Here is a tiny trained network, its code and every weight. The questions are about switching its units off for an input and a target symbol, where a switched-off unit gives its printed mean instead of its output.

import numpy as np


def w(rows, s, z=0):
    codes = np.array(rows[::2]) - 128.0
    scale = np.full(codes.shape[1], s)
    scale[-1] = z or s
    return codes * scale


def f(y):
    return np.maximum(y, 0)


def softmax(a):
    e = np.exp(a - a.max(-1, keepdims=True))
    return e / e.sum(-1, keepdims=True)


def log_softmax(a):
    a = a - a.max(-1, keepdims=True)
    return a - np.log(np.exp(a).sum(-1, keepdims=True))


def net(x, mask):
    ids = ['Σαβδθξπτω'.index(c) for c in x.split()]
    T = len(ids)
    res = E[ids] + P[:T]
    u = 0
    for l in range(2):
        r = res
        for j in range(3):
            rows = slice(3 * j, 3 * j + 3)
            q, k, v = (r @ M[l][rows].T for M in (Q, K, V))
            z = softmax(np.where(np.tri(T) > 0, q @ k.T / 3**0.5, -1e9)) @ v
            o = O[l][rows]
            res = res + np.where(mask[u + j], z, o[:, -1]) @ o[:, :-1]
        u += 3
        y = f(res @ A[l][:, :-1].T + A[l][:, -1])
        res = res + np.where(mask[u : u + 4], y, B[l][:, -1]) @ B[l][:, :-1]
        u += 4
    return log_softmax(res[-1] @ U[:, :-1].T + U[:, -1])


Q, K, V, O, A, B = {}, {}, {}, {}, {}, {}
E = w([
[215,121,104,134,161],'Σ',
[83,112,123,121,93],'α',
[167,160,141,150,154],'β',
[130,67,193,55,138],'δ',
[6,106,169,126,125],'θ',
[72,119,119,175,101],'ξ',
[137,109,65,171,178],'π',
[171,146,138,125,106],'τ',
[160,74,210,68,167],'ω',
],0.017)
P = w([
[138,55,193,128,12],'0',
[132,146,189,185,190],'1',
[160,235,229,72,212],'2',
[74,79,77,105,127],'3',
[160,126,197,189,119],'4',
[140,228,188,84,134],'5',
[74,83,63,121,124],'6',
[171,121,201,188,103],'7',
[134,192,163,60,142],'8',
[76,83,60,125,124],'9',
[169,114,211,184,101],'10',
[162,193,130,56,91],'11',
[77,83,57,130,121],'12',
[188,126,185,207,79],'13',
],0.011)
Q[0] = w([
[72,105,147,182,115],'0.h0',
[72,40,106,108,63],'0.h0',
[137,207,71,77,83],'0.h0',
[66,25,148,41,104],'0.h1',
[150,111,128,241,138],'0.h1',
[181,104,165,33,131],'0.h1',
[128,91,182,21,118],'0.h2',
[51,72,144,161,114],'0.h2',
[117,2,110,118,76],'0.h2',
],0.0074)
K[0] = w([
[132,44,55,117,36],'0.h0',
[37,70,57,167,140],'0.h0',
[173,211,97,139,216],'0.h0',
[230,1,142,32,88],'0.h1',
[132,218,114,96,179],'0.h1',
[100,113,60,113,159],'0.h1',
[77,20,50,89,148],'0.h2',
[196,54,103,127,63],'0.h2',
[85,30,147,51,73],'0.h2',
],0.0064)
V[0] = w([
[134,255,161,86,213],'0.h0',
[134,159,117,179,108],'0.h0',
[97,154,110,147,195],'0.h0',
[183,92,83,78,119],'0.h1',
[91,143,119,144,173],'0.h1',
[95,140,125,133,110],'0.h1',
[87,110,63,133,154],'0.h2',
[138,83,124,115,89],'0.h2',
[150,92,90,112,144],'0.h2',
],0.0096)
O[0] = w([
[76,150,189,42,253,51],'0.h0',
[187,90,108,109,105,4],'0.h0',
[78,101,137,148,232,25],'0.h0',
[169,168,23,154,126,143],'0.h1',
[73,100,125,172,141,54],'0.h1',
[86,128,158,111,127,79],'0.h1',
[122,211,44,137,224,9],'0.h2',
[113,115,73,172,66,206],'0.h2',
[174,94,143,153,140,122],'0.h2',
],0.0063,0.0032)
A[0] = w([
[203,170,173,253,228,102],'0.n0',
[162,174,14,89,83,146],'0.n1',
[186,161,204,19,130,178],'0.n2',
[202,30,2,38,107,2],'0.n3',
],0.0075,0.0053)
B[0] = w([
[83,104,151,106,22,164],'0.n0',
[116,208,72,130,109,155],'0.n1',
[129,162,104,175,1,254],'0.n2',
[196,90,60,2,237,161],'0.n3',
],0.0098,0.009)
Q[1] = w([
[184,8,153,175,63],'1.h0',
[115,59,122,202,107],'1.h0',
[32,131,75,48,94],'1.h0',
[52,219,90,104,164],'1.h1',
[123,92,54,73,114],'1.h1',
[178,148,95,101,208],'1.h1',
[1,175,108,40,152],'1.h2',
[191,38,157,2,227],'1.h2',
[49,24,139,202,106],'1.h2',
],0.0087)
K[1] = w([
[164,115,89,142,88],'1.h0',
[123,101,98,128,67],'1.h0',
[19,110,118,112,164],'1.h0',
[155,209,180,126,201],'1.h1',
[57,118,87,165,183],'1.h1',
[157,199,130,122,122],'1.h1',
[103,183,137,191,178],'1.h2',
[133,136,83,75,245],'1.h2',
[85,60,59,111,87],'1.h2',
],0.011)
V[1] = w([
[64,255,90,241,126],'1.h0',
[110,152,63,82,234],'1.h0',
[83,117,73,84,99],'1.h0',
[100,149,157,72,62],'1.h1',
[85,76,139,117,88],'1.h1',
[100,39,146,98,127],'1.h1',
[182,176,151,125,116],'1.h2',
[171,111,117,192,149],'1.h2',
[82,146,124,202,53],'1.h2',
],0.0094)
O[1] = w([
[58,210,106,230,35,75],'1.h0',
[63,90,124,3,68,1],'1.h0',
[176,13,122,185,17,171],'1.h0',
[221,148,150,7,122,195],'1.h1',
[140,71,83,76,114,182],'1.h1',
[91,71,176,47,102,147],'1.h1',
[189,172,189,204,167,163],'1.h2',
[98,157,103,177,242,106],'1.h2',
[117,232,43,101,70,213],'1.h2',
],0.0066,0.019)
A[1] = w([
[215,136,77,176,239,252],'1.n0',
[161,198,184,220,220,188],'1.n1',
[193,100,251,154,75,59],'1.n2',
[95,130,3,87,223,94],'1.n3',
],0.0075,0.004)
B[1] = w([
[64,202,216,148,211,216],'1.n0',
[70,169,105,2,97,168],'1.n1',
[15,90,42,159,212,248],'1.n2',
[79,145,36,34,184,142],'1.n3',
],0.0077,0.017)
U = w([
[28,113,54,165,160,110],'Σ',
[115,205,200,57,98,192],'α',
[181,124,42,66,88,100],'β',
[139,43,102,50,106,180],'δ',
[154,27,196,205,144,216],'θ',
[112,160,145,49,181,11],'ξ',
[16,34,121,164,59,207],'π',
[147,55,54,255,112,3],'τ',
[172,178,108,122,112,198],'ω',
],0.0097,0.0059)

Each question gives the input, a string of symbols that net reads in full, and the target symbol t.
The units are the heads (3 rows each of Q, K, V and O) and the neurons (one row each of A and B). Each row of codes is followed by its name. A weight is (code - 128) times the scale printed after its matrix; where a second scale follows, it is the last column's (O, A, B and U).
mask holds one flag per unit, layer by layer, with each layer's heads first. A switched-off unit (its flag False) gives its mean, the last column of its rows in O or B, instead of its output. The means were averaged over made-up inputs and are rounded, as every weight is.
A unit's drop is (log p(t) with every unit on - log p(t) with that unit switched off) / (log p(t) with every unit on - log p(t) with every unit switched off).
The circuit of an input: a set's keep is (log p(t) with only the set's units on - log p(t) with every unit switched off) / (log p(t) with every unit on - log p(t) with every unit switched off). Starting from the 12 units with the biggest drops (on a tie, the unit counted first), units are removed one at a time, each time the one whose removal leaves the highest keep (on an exact tie, the one counted first), for as long as the keep stays at least 0.8.
units of the circuit, in order: the units of the circuit, biggest drop first
top k neurons: the k neurons with the biggest drops, biggest first
k most important neurons of layer l: the k neurons of layer l with the biggest drops, biggest first
heads that matter: for each layer, one digit per head in row order, 1 if its drop is at least 0.15 and else 0, layers parted by /
input Σ Σ ξ Σ ω Σ π ξ, target δ: heads that matter	110 / 100
input α δ π ω θ, target τ: units of the circuit, in order	[0.h0, 1.h0]
input π ξ δ δ α, target π: units of the circuit, in order	[1.h0, 0.n1, 0.n3, 0.h0]
input δ τ θ π β ξ, target α: heads that matter	100 / 100
input ξ α τ τ ω τ Σ α ω α ω α ξ ω, target ω: most important neuron of layer 1	[1.n1]
input Σ δ ξ α ξ β ξ Σ θ ω Σ α Σ π, target δ: units of the circuit, in order	[0.n3, 1.h0, 0.h1, 0.h0]
input α Σ α π δ ω ω τ β Σ δ, target τ: units of the circuit, in order	[0.h0, 1.h0]
input θ δ Σ δ θ, target β: heads that matter	110 / 011
input δ Σ Σ Σ δ δ, target β: 2 most important neurons of layer 1	[1.n0, 1.n2]
input ω ξ α ξ ξ π β δ π ω ξ, target ξ: heads that matter	000 / 100
input τ ω θ Σ ω δ Σ ω θ α Σ δ τ δ, target Σ: units of the circuit, in order	[1.n2, 0.h0, 1.n1, 1.h0]
input Σ Σ α δ ω δ ω δ δ τ θ, target δ: top 3 neurons	[0.n3, 0.n1, 1.n0]
input ω δ ω δ ω Σ δ δ ω, target β: top 4 neurons	[0.n2, 1.n0, 0.n3, 1.n2]
input π Σ δ Σ α α Σ, target ξ: units of the circuit, in order	[1.n0, 0.n2, 0.n3]
input τ ω Σ δ θ δ τ ξ Σ δ, target δ: heads that matter	000 / 101
input δ θ α τ τ δ τ β, target θ: top 2 neurons	[0.n3, 0.n0]
input θ δ ξ θ δ δ α Σ ω ω δ ξ ω π, target β: units of the circuit, in order	[1.h2, 1.h1]
input θ Σ β δ τ, target β: units of the circuit, in order	[1.h2, 1.n0]
input δ θ θ Σ ξ δ ξ δ τ α, target β: top 4 neurons	[1.n2, 0.n3, 0.n1, 1.n0]
input ω δ τ α π θ ω π θ Σ ω, target ξ: top 2 neurons	[1.n1, 1.n0]
input β ξ α π α, target α: top neuron	[1.n1]
input α Σ α π β, target τ: heads that matter	101 / 100
input β Σ δ π α ω ω, target θ: top 3 neurons	[1.n2, 0.n3, 1.n1]
input δ π ω δ Σ τ ω π Σ β α, target θ: most important neuron of layer 0	[0.n3]
input ω δ τ Σ, target ξ: units of the circuit, in order	[1.n0, 0.n3, 0.n2]
input θ δ β δ δ δ τ θ δ, target β: units of the circuit, in order	[0.n2, 1.n0]
